(in the rows, 128 means zero)
[152 101 137 154 139 164 139 125 133 148 135  78 136 138 128  78 160 118
  82 129 112 136 127 116 173  84 108 122 119 114 140 135 129 163  95 134
 140 124 121  83 152 137 132 131 106 158 162 159  84 138 103 120]
Vib
[131 114 127 119 113  98 158 144 165 124 137  93 124 147 118 128 121 127
 129 163 133 151 127 124 117 119 158 171 110 147 136 116 104 114 143 149
 145 150 113 108 118 153 129 128 141 163 120 112 137 100 120 138]
dupus
[175 124 120 167 121 152  77 112 147  98  89  71 109 125 124 129 142 161
 151 143  71 119 108 192 121 163 108 163  98 169 146 132 113 156 139 152
 145 128 147 139 111 161 142 119  98 126 123 126 165 108 141 125]
rus
[164 106 175 145 126 165 154 111 146 125 127  91 128 146 112  73 143 142
  78 136 160 131 120 128 167  73 108 132 128 113 138 134 128 168  82 112
 135 117 142  86 128 123 137 135 116 147 116 141 109 144 115 111]
rus
[124 123 142 161 111 124 102 151 138 121 118 123  83 110 190 130 145 124
 141 147 122 132 111 139 110 193 117 148 122 123 118 140  89 127 121 138
 156 110 104 113 114 127 112 130 139 118 100 152 166 111 135  87]
Rifi
[104 142 121 118 118  75 132 135  85 124 123  73 131 150 137 146 153 135
 130 134 122 123 111 166 105 169 103 119  96 149 109 149 136  90 163 117
 122 107  82 160 104 112 145 117 133 130 131 102 139 105 137 117]
bel
[139 107 136 172 128 146 145 130 141 131 141  93 138 141 127  94 147 136
  91 131 140 125 132 125 164  85 126 138 113 131 128 107 138 178  94 107
 142 104 135  75 144 133 131 125 107 132 137 131 115 118 115 134]
Miti
[157 126 163 131 142  79 134 125 134 133  91  57 117 141 140 118 151 123
 101 136 117 114 115 174 143 154 103 137 132 151 120 102 118 145 128 135
 144 114  79 135 147 157 158 112 138  92 103 135 141 116 146 134]
rus
[129  96 140 147 108 188 131 107 134 147 142  76 139 154 135  95 128 135
 100 142 145 129 118 141 154  97 123 143 148 108 126 122 145 172 112 133
 138 116 108  99 163 137 133 140 115  94 143 134 112 132 127 139]
bel
[143 126 103 144 135  88 125 144 177 113 117  90 109 166 117 129 116 119
 129 142 136 132 136 138 123 113 121 146 118 140 118 117 116 109 144 137
 146 148 101 127 112 155 131 143 112 158 122 122 152 109 111 151]
kogi
[ 90 152 168 141 113 160 133 137 152 150 109  34 161 204  44  79 152 143
  82  79 130 146 189 144 148 140 150 101 153 137 143 174  94  86 120 109
  97 145  97 111 108 135 158 141 164 123 179 132 155  94 122 114]
bel
[143 116 111 148 125  85 153 140 157 100 125 115 117 149 134 129 105 119
 120 147 128 138 130 137 123 104 138 133 135 127 115 125 107 110 136 151
 160 152 113 126 123 138 104 124 132 174 115 125 143 102 120 137]
Miti
[119 108 131 139 170 114 139 113 126 117 126  73 140 121  98  99 133 139
 133 127 113 113 119 128 140 147 112 160 127 151 116 112 117 132 135 150
 149 136  97 140 138 146 127 112 119 120 123 143 154 109 134 128]
Vib
[142 110 161 161 117 153 125 141 140 136 151  81 126 159 110  98 147 120
  90 132 143 128 142 113 163  77 120 151 127 117 126 123 125 177 103 120
 142 112 125  76 166 148 147 131 118 150 128 162 126 131 114 130]
Rifi
[148 134 103 119  81 171 221 160 113  88 222 147 157  89 178 173  84 188
 135  95 133  70 113 175 139 154 104 240 214  68 185 103 106 129  58 140
 185 144  85 112 156 149 141 170 112  92  76 112  69 100 131  91]
Miti
[ 97 120 141 100 103 103 119 121 127 134 126  56 145 152 164 110 145 140
 112 138 138 103 111 141 139 175 118 171 135 114 101 125 102 136 134 133
 139 121  85 119 146 122 152 118 155  91 129 131 126 110 128 128]
bel
[134 108 125 175 126 143 108 122 153 143 130  94 119 153 115 101 148 124
  92 127 147 128 140 139 159  98 121 124 127 122 134 116 133 150  96 132
 133 107 141  91 155 147 122 147 115 126 124 167 115 134 102 148]
kogi
[129 126 118 137 126  96 127 142 161 132 138 119  89 155 134 128 113 108
 126 160 134 143 125 145 121 128 128 127 120 134 107 131  84 105 134 149
 153 142 101 125 110 142 135 123 138 163 100 132 149 101 106 133]
Rifi
[123 101 122 161  89 156 122 133 160 128 129  87 122 126 157 103 149 128
  85 133 141 115 132 110 170  86 115 123 110 109 126 112 152 164 100 133
 151 123 111  94 157 139 151 137 111 126 153 155 121 126 125 133]
Miti
[149 110 117 154 121  93 155 148 172  98 116  92 109 145 130 124 121 125
 116 156 126 132 127 139 133 110 130 156  97 142 117 115 109 118 135 148
 168 149 105 110 112 143 132 124 123 177 115 126 152  95 115 134]
Miti
[136 118 161 162 143 152  72 142 121 118 110 132 152 120 147 110 146 140
 176 149 112 134 118 140 105 182 144 105 110 120 123 125  89 141  89 102
 121 107 151 116  96 132 100 116 121 142 133 136 143 112 116 102]
Digi
[110 111 144 164 162 175 102  69  98 128 128 150  58  44 145 180 110 149
 111 142 162  87 131 115 134 137  83 131 122 110 137 150 140 137  99 141
 154 109 128 143 107 102 147 165  47 165  88 127 184 156 150 101]
Vib
[179 104  97  71 183 136 123 144 105 116 106 155 131 114 145 127 130 115
 105  73 109 104 148 137 121 148  77 117 130 107 199 190 155  46  74 126
  85 153 142 110 164 144 111 125 194 162 107 156 108 155  80 138]
kogi
[176 162 121 173  78 150  93 166  91 135 101  91 128 131  90 138 163 110
 119 101  89 100 194 133 179  55  74 134 137 165 185 150  95  50 112 142
  92 119 135 121 206 144 146 150 133 150 117 203 175 112 137 137]
Rifi
[157 123 117 129 153  94 134 132 144 128 120 105 153 163 111 120  98 116
 135 162 138 144 120 138 108  88 126 119 127 150 109 104 100 120 136 141
 138 147 105 127 118 146 140 133 132 179 109 116 164  92 118 156]
Digi
[162 118 209 134  98 170 119  87 133 137 114 167  99  94 119 159 148 159
 105 126 167 100 156 117 147 167  78 225 108  54 188 125  62 122  85 133
 178 118 123  85 107 180 134 210 143  84  58 118 126 136  92 112]
kogi
[114 153 107  88  83 194  77 118 139 136  79 126 116 124 183 141 161 123
 139 149 179 128 136 123 143 188 197 212 127 118 117 122 114  28  97  96
  99  95 126 107 150  97 187 130 161 161  86 142 123 107  89  96]
bel
[157 124 122 137 127 112 136 133 172 110 114 104 130 169 124 116 103 120
 118 148 124 142 119 150 121  98 129 122 133 148 110 128 112 123 134 141
 147 152 128 134 115 145 145 124 129 168 111 127 146 113 123 145]
rus
[151 104 167 130 139 141 135 106 115 151 136  91 158 136 113  92 145 136
 105 137 157 149 134 111 148  77 133 124 115 108 130 109 137 133 107 114
 126 122  90  95 146 135 130 140 136 158 135 142 147 127 129 135]
Digi
[100 130 129 125 107  80 106 130  93 123 117  46 115 115 158 162 141 138
 134 170 135 118 146 122 111 166 113 181 103 139 130 139 111 115 165 123
 155 108 105 146 131 140 143 123 119 147 108  94 166 101 142 108]
dupus
[121 143 101 136 139  96 142 137 105 134  84  97 142 135 125 146 155 133
 118 132 115 105 145 183  93 148 101 121  91 149 106 133 114 123 138 117
 157 118  90 136 112 149 170 124 100 129 109 159 158 119 146 131]
rus
[111 165  50  47  31 108  72 200 109  96 109  87  90 207 144  81 105 146
 131 133 105  93  95 162 162 160 112 165 170 171 103 170  88  56 125 146
  80 169 105 130 130  96 198 102 157 160 123  80 113  91 122 132]
bel
[128 129 123 129 164 114 109 147  92 106 124 152 169 116 156 125 130 129
 156 133 107 132 121 114  94 163 123 109 104 123 136 122 108 124 112 116
 122 126 129 138 127 148 125 133 160  96 122 108 142 127 138 120]
Digi
[177 111 171 101  95 132 122 137 162 106 120 101 117 122 132 116 128 142
 130 149 125 149  95 120 115 151 129 156 119 131 146 161 137 134 130 131
 110 136 141  93 130 154 102 137 136 156 121 125 136 126 115  99]
dupus
[105 129 113 177 117 130 142 147  95  96 141  91 128 131 141 143 137 148
 143 143 126 134 140 138  73 157 144 161 128 104 131 189 127  98 117 101
 131 120 127 121 112 121  99 114 127 140 130 110 150 124 146  86]
bel
[133 116 108 131 120 103 143 128 152 115 135  87 139 155 135 126 107 130
 132 150 136 128 125 134 119 107 132 140 120 126 127 120 118 105 147 145
 136 153  93 125 120 140 131 130 129 136 125 111 140 105 128 145]
bel
[123  96 159 172 120 159  98 128 147 139 148  97 122 124 121  93 150 124
 112 141 158 131 138 101 154  87 128 132 134 111 135 101 131 150 101 136
 129 105 123  97 150 134 128 127 124 121 119 148 139 122 122 106]
Rifi
[153 141 157 137 110 110  76 118 165 110  91 139 139 118 140 119 165 123
 121 132 114 147 135 149 109 156 138 111 118 101 137 149 101 121 117 109
 118 103 138 117  85 141 113 140 132 102 119 153 118 126 138 106]
rus
[ 98 120 169 142  57 134 122 182 165  30  83  69 107  64 183 157 149 133
 130 130 168  82 156  82  76 199 149 148 106 107 122 128 155 141 133 129
 128 136 126 119  98 111 191 139 170 136 166  86 128 102 175  64]
bel
[156 126 119 128 114 168 121 132 127  71 143  96 148 146 132 122 126 161
 149 134 119 126 110 145 108 162 131 150 136 112 123 193 120 119  97 103
 112 139 147  97 136 135  81 133 151 121 144 107 114 103 110  87]
bel
[140 115  97 127 122  98 123 126 163 115 133  91 137 158 140 135 113 136
 128 168 140 127 118 144 109 116 139 146 113 124 113 132 125  98 143 150
 134 139  93 128 120 138 129 131 130 162 119 114 141 107 117 137]
bel
[133 132 146 110 132  79 153 160 105 129 120  77 141 156 120 128 136 120
 134 140 119 118 120 146 127 147  85 124 100 183  92 114 131 133 141 108
 133 112  88 137 135 135 172 111 138 149 118 127 140 103 128 142]
Digi
[112 131 145  68  58 195  40  98 179 123 172  99 147 150 161 158 141 150
 134 153 153 210  96 126 118 128 225 156 161  66 109 164 178 122 119 131
  80 140 148 135 153 141 138 158 115 170 172 144 110 129 102  52]
dupus
[121 102 165 140 106 162 128 123 165 129 140  72 132 135 119  98 153 141
 101 153 161 144 139 113 142 105 149 175 113 128 148 122 134 182 108 119
 121 114 137  67 140 149 132 142 129 133 144 137 119 116 126 114]
dupus
[125 121 115 105 114  88 151 149 148 119 132  88 134 144 127 127 118 129
 132 160 131 145 130 145 113 123 157 175 110 138 141 125 104  99 151 154
 148 151 102 119 115 150 137 123 140 187 121 121 142  97 132 139]
dupus
[138 116 109 156 168  95 122 127 163 127 127  93 109 145 123 128 113 119
 124 149 128 134 124 138 118 111 128 165 101 147 130 110 107 115 150 151
 152 149 114 121 125 156 136 128 111 181 114 127 157 111 124 148]
Vib
[169 124 131 142 124 119 138 116 157 108 103 101 126 160 122 123 110 118
 120 148 119 147 126 152 123  93 130 134 131 141 121 132 104 119 139 148
 149 155 117 123 116 153 134 130 120 164 105 139 155 113 127 138]
rus
[179 107 166 140 112 160 134 105 156 144 114 103 124 148 127  89 151 127
  94 123 123 129 118 147 170  93 133 140 137 117 140 101 116 182 102 125
 142 118 126  86 138 146 133 137 110 102 139 131  99 146 126 154]
rus
[128 115 132 153 121 143  63 127 134 117 126 130 162 130 145 117 142 121
 162 148 118 156 119  97 111 128 141  78 145 131 118 123 116 103  76 129
  83 132 166 153 148 144  94 130 171  88 133 134 148 105 108 112]
Digi
[117 124 112 178 101 150  66 117 152 115 120  85  85 135 136 136 133 150
 144 116 150 132 117 153 104 167 145 136 136 144 117 136 151 124 122 125
 119 127 154 116 125 147 114 136 124 141 129 118 173 101 123 119]
kogi
[166 147 103  92  66 179 148 156 102  88  92 112 138  97 149 120 148  66
 104  60  59 129 175 124 178 103  78 121 136 117 172 159 102  51 112  96
  88 150 146 130 191 139 175 167 127  15 137 213 114 157 123 174]
kogi
[147 122 149 152  93 171 131 126 154 137 117  80 138 155 113  83 140 132
  82 118 128 124 124 140 154  76 115 106 138 129 115 135 116 194  98 110
 142 137 153  77 138 136 160 133 104 134 160 144 123 128 132 149]
rus
[109 109 143 162 113 173 127 126 164 134 153  93 129 131 113 100 157 113
  87 138 163 111 124 131 154  83 105 133 119 128 133 109 115 171  92 129
 143 112 130  87 161 145 155 156 111 123 133 166 118 121 115 131]
Rifi
[137 118 125 146 138 106 143 141 163 120 139 107 110 153 124 117 110  98
 123 159 139 139 132 149 126 108 137 149 135 140 115 120  90 105 127 148
 148 132 100 120 137 158 134 124 140 136  89 137 154 105 117 137]
Rifi
[120 142  96 149 121 150  79 133 125 118 136 152 114 118 148 124 159 110
 143 167 119 122 116 149 124 172 154 141 121 129 111 152  90  93 108 129
 122  80 112 106 156 133 118 121 138 114 108 134 122 123 113  78]
Rifi
[140 130 113 135 130  89 135 161 101 106 134  82 119 153 124 133 147 107
 143 133  77 118 102 201 117 166 114 153 114 169 109 131 117 117 145 110
 135 108  93 142 133 154 137 109 109 104 146  84 124 120 127 156]
kogi
[151 116 137 151 112 175 107  99 137 139 130  87 127 144 115  99 143 134
  71 121 133 132 125 136 147  73 116 109 133 108 139 150 133 163  97 116
 119 126 154  91 148 131 152 134 109 133 141 140 127 147 124 129]
rus
[152 123 152 105 131 152 103 137 132  89  98 114 142 121 130 103 166 117
 142 156 111 133  91 161 105 173 126 134  89 141 113 142 102 107 113 104
 107 111  88 137 111 148 138 149 144  90 159  91 151 120 135 111]
Digi
[112 125 142 117 109 124 136 134 122 115 102  48 114 125 121 123 164 114
 118 140 114 128 115 146 141 170 150 157 115 128 130 130 108 131 136 139
 131 116 120 124 144 133 146 109 118 108 136 159 131 121 132 104]
dupus
[116 116 124 163 113 169 113 132 133 146 150  73 111 153 126 110 145 108
  81 117 142 118 133 129 151  82 117 119 147 116 124 130 120 167 100 130
 130 120 134  97 173 136 158 133 127 111 153 141 140 126 124 134]
Rifi
[137 142  97 115 124  90  93 120 123 131 101  64 152 135  88 106 158 132
 124 121  91 116 127 143 138 140 101 127 118 143 104 148 105 105 151 140
 134 127 108 134 138 156 132 125 112 111 137 147 139  98 124 131]
Vib
[154 117 135 142 100 178  91 114 163 124  98  94 114 169 105  89 135 136
  83 113 138 124 134 128 160  76 109 131 146 119 140 138 129 173 105 126
 130 138 154  95 136 139 143 149 116 138 141 152 128 138 132 147]
rus
[156 110 187 166 103 149 174  65 153  98 165  85 160  84 168 134 128 103
 148 155 110 159 163 155 161  81 193 111 141  83 148 111 102  93  99 141
 104 156  92 151 190 193  99 129 109  70 152 172 115 138 116 116]
Miti
[130 150  65 116 183  91 143 134 105 154 114 177 149 108  76 181 176 117
 122 118 122  93 140 196  81  64  84  76  58 117 151 191 155  89  95 127
 105  97 178 157 125 151 135 134 109 101 160  97 131 156 132 121]
Miti
[158 128 131 171 105 155  80 143 138  81 139  66 103 155 151 113 103 128
 123 125 117 118  98 161 138 173 118 144 163 136 122 140 115 130 126 106
 122 115 137 125 167 154 118 139 117 117 118 107 143 121 111 130]
kogi
[133 119 106 136 121  96 148 139 159 121 130  89 129 170 113 129 109 142
 126 157 138 123 119 152 107 116 131 156 112 135 117 128 103 110 147 152
 149 158 108 119 118 137 135 130 138 176 123 116 145 102 121 155]
bel
[114 133 145 153 148 113  94 143 130 118 119 149 103 122 157 111 156 125
 143 154 155 122 117 120 111 158 112 110 104 134 107 164 109 108  97 109
 115  99 132 128 138 128  86 127 158 139 110 153 162 133 125  89]
Rifi
[145 132 156 151 133 144  85 144 129  74 114 121 130 122 141 135 145 135
 130 136 114 145 111 190  75 180 143 145 130 102 157 159 103 117 108 113
 118 123 149 126 126 161 113 143 136  87 110 109 128 135 148  65]
rus
[110 115  98 155 130 142  80 142 142  83 125 140 135 111 163 138 123 124
 142 109 118 123 104 136 111 160 141 113 134 129 114 139 162 147 102 120
 127 118 176 108 158 149 100 119 124  77 119 148 144 116 142 116]
Miti
[144 117 100 143 141  95 131 134 152 120 128 106 107 163 116 127 105 120
 127 141 130 142 132 148 122 111 130 141 128 139 115 119 118  97 147 146
 146 149  99 132 125 147 119 136 124 163 112 127 156 117 114 159]
kogi
[153 122 117 135 153 142  80 109 150  87 116  91 123 114 165 109 174 113
 155 156  96 149  84 127 136 171 127 170  95 141 136 157 103  75 104 114
 106 120 135 130 141 155  87 133 123  87 133 114 131 116  97  76]
Vib
[152 103 180 110  81 142 212  89 151 142 117 101 164  40 194 182 151 100
 112 112 147 112 165 102 147  92  94 187 136   4 186 144  93  67 101 177
 190 127 125 129 146 133 131 177 151  23 101 184 133 141 139 100]
bel
[ 98 138 139 126 140  83 141 136  88 172 108  88 140 149 116 115 148 114
 148 150 125 155 140 150 117 135 134 124 113 147  86  99  98 115 150  90
 157 108  67 150 106 136 151 113 107 102 130 105 168 107 153 156]
Digi
[149 113 130 149 143 168 116 117 123 138 131  85 122 144 123 100 139 134
 109 113 124 135 118 111 158  91 120 139 126 113 132 127 141 158 108 124
 124 137 138 105 158 146 130 135  99 128 152 139 127 143 120 121]
Vib
[132  94 145 154 118 155 159 119 115 138 149  86 119 142 118  93 148 126
  93 111 132 124 129 123 170 101 120 170 134 129 145 118 143 140 102 124
 139 117 111  85 149 130 138 127 108 140 128 135 120 148 109 150]
kogi
[185 128 162 149 133 142 106 143 133 130  95 132 118 167 145  82 125 105
 140 146 107 155 113 130 103 165 134 135 126 136 128 137  84 132 113  78
  90 109 117  93 113 157 114 111 154 112 110 121 144 131 107 139]
Digi
[159 134 167 149 113 165  98 124 155 107  81 123 110 152 127 101 154 126
 140 170 130 166 124 101 117 142 117 119 123 129 107 162  86 143  89  87
 106 131 146 129  93 124  98 157 128 160 144 153 144 121  96 106]
Digi
[132 141 111 140 118 135  68 139 110 108  75 144 117 136 149 120 158 135
 154 155 119 155 130 130  85 171 145 115  97 120 108 179 126 103 139  99
  93 111 142 123 126 121  83 136 150  99 139 133 142 139 140  96]
bel
[177 143 138 145 131 139  60 126 140 122 119 117 122 144 155 104 113 127
 147 138 110 150  97 118 125 157 140  55 140 119 107 161 107 130 115 109
  89 119 165 123 141 126  95 120 157 128 151  98 149 125 114 103]
Digi
[118 139 167 114 170 175 165  78 103 163 148 172 121  79 120  92 101 134
 111 133 176 127 137 140 197  87  70  98 127 149 140 174  71  97  75 127
 156 103 180 113 177 126 119 181 141  54  58 122 186 134 133 124]
Rifi
[136 120 122 143 166 150 100 148 126 103 127 121 130 113 154 120 141 133
 141 124 104 146 108 155 110 169 114 154 104 134 144 151 143 120 108 118
 129 119 135 128 139 162 118 136 129 111 122 140 126 123 137  98]
Vib
[127 106 146 154 106 159 107  98 159 149 149  59 124 151 127  96 133 153
  89 133 167 117 121 133 154  91 132 147 133 100 139 124 134 154 112 118
 114 125 136  94 163 120 132 136 117 151 147 152 129 139 123 158]
bel
[142 115 180 119 105 105 164  88 101 125 165 144 101  82 134 131 120  84
 145 150 112  86 145 119 146  82 103 171 141  76 187 116  75  84 144 152
 114 125  46 171 133 133 137 111 153  96 158  72 119 175 179 165]
Digi
[122 119 126 119 146  83 157 124 102 120 117  55 150 154 133 116 165 130
 123 161 108 125 132 154 132 147 118 135  83 135  92 149 115 123 144 130
 129 104  85 145 127 110 131 107 128 105 141 142 122 130 119 112]
bel
[172 116 150  94 140 176 166 140 112  87  72 146 114 127  79  86 170 144
 157 147 139 145 175  47 131 120 117 201 143  68 120 194 129 110 113  82
 141 122  86 117  87 112  55 160 113 101 157  75 121 172 113  37]
kogi
[121 131 138  93  87 102 155 125 131 102 109  64 133 152 117 100 163 132
 127 148 109 160 123 130 136 170 163 152 117 160  96 152 102 144 147 130
 123 120 117 119 107 134 114 129 134 100 146 124 115 106 119 105]
dupus
[136 110 159 172 124 162 127 141 135 151 154  86 123 166  93  86 147 131
 100 140 146 129 121 115 155  78 107 154 130 118 123 124 114 153  99 126
 137 112 117  95 163 146 135 124 128 129 118 154 154 128 112 112]
Rifi
[141 133 116 145 131  87 122 133 151 132 129 113  89 152 137 127 113 106
 128 156 142 140 128 136 119 114 127 134 117 138 108 129  90 102 151 141
 143 135 102 119 128 140 125 124 136 162  97 134 170 109 120 132]
Rifi
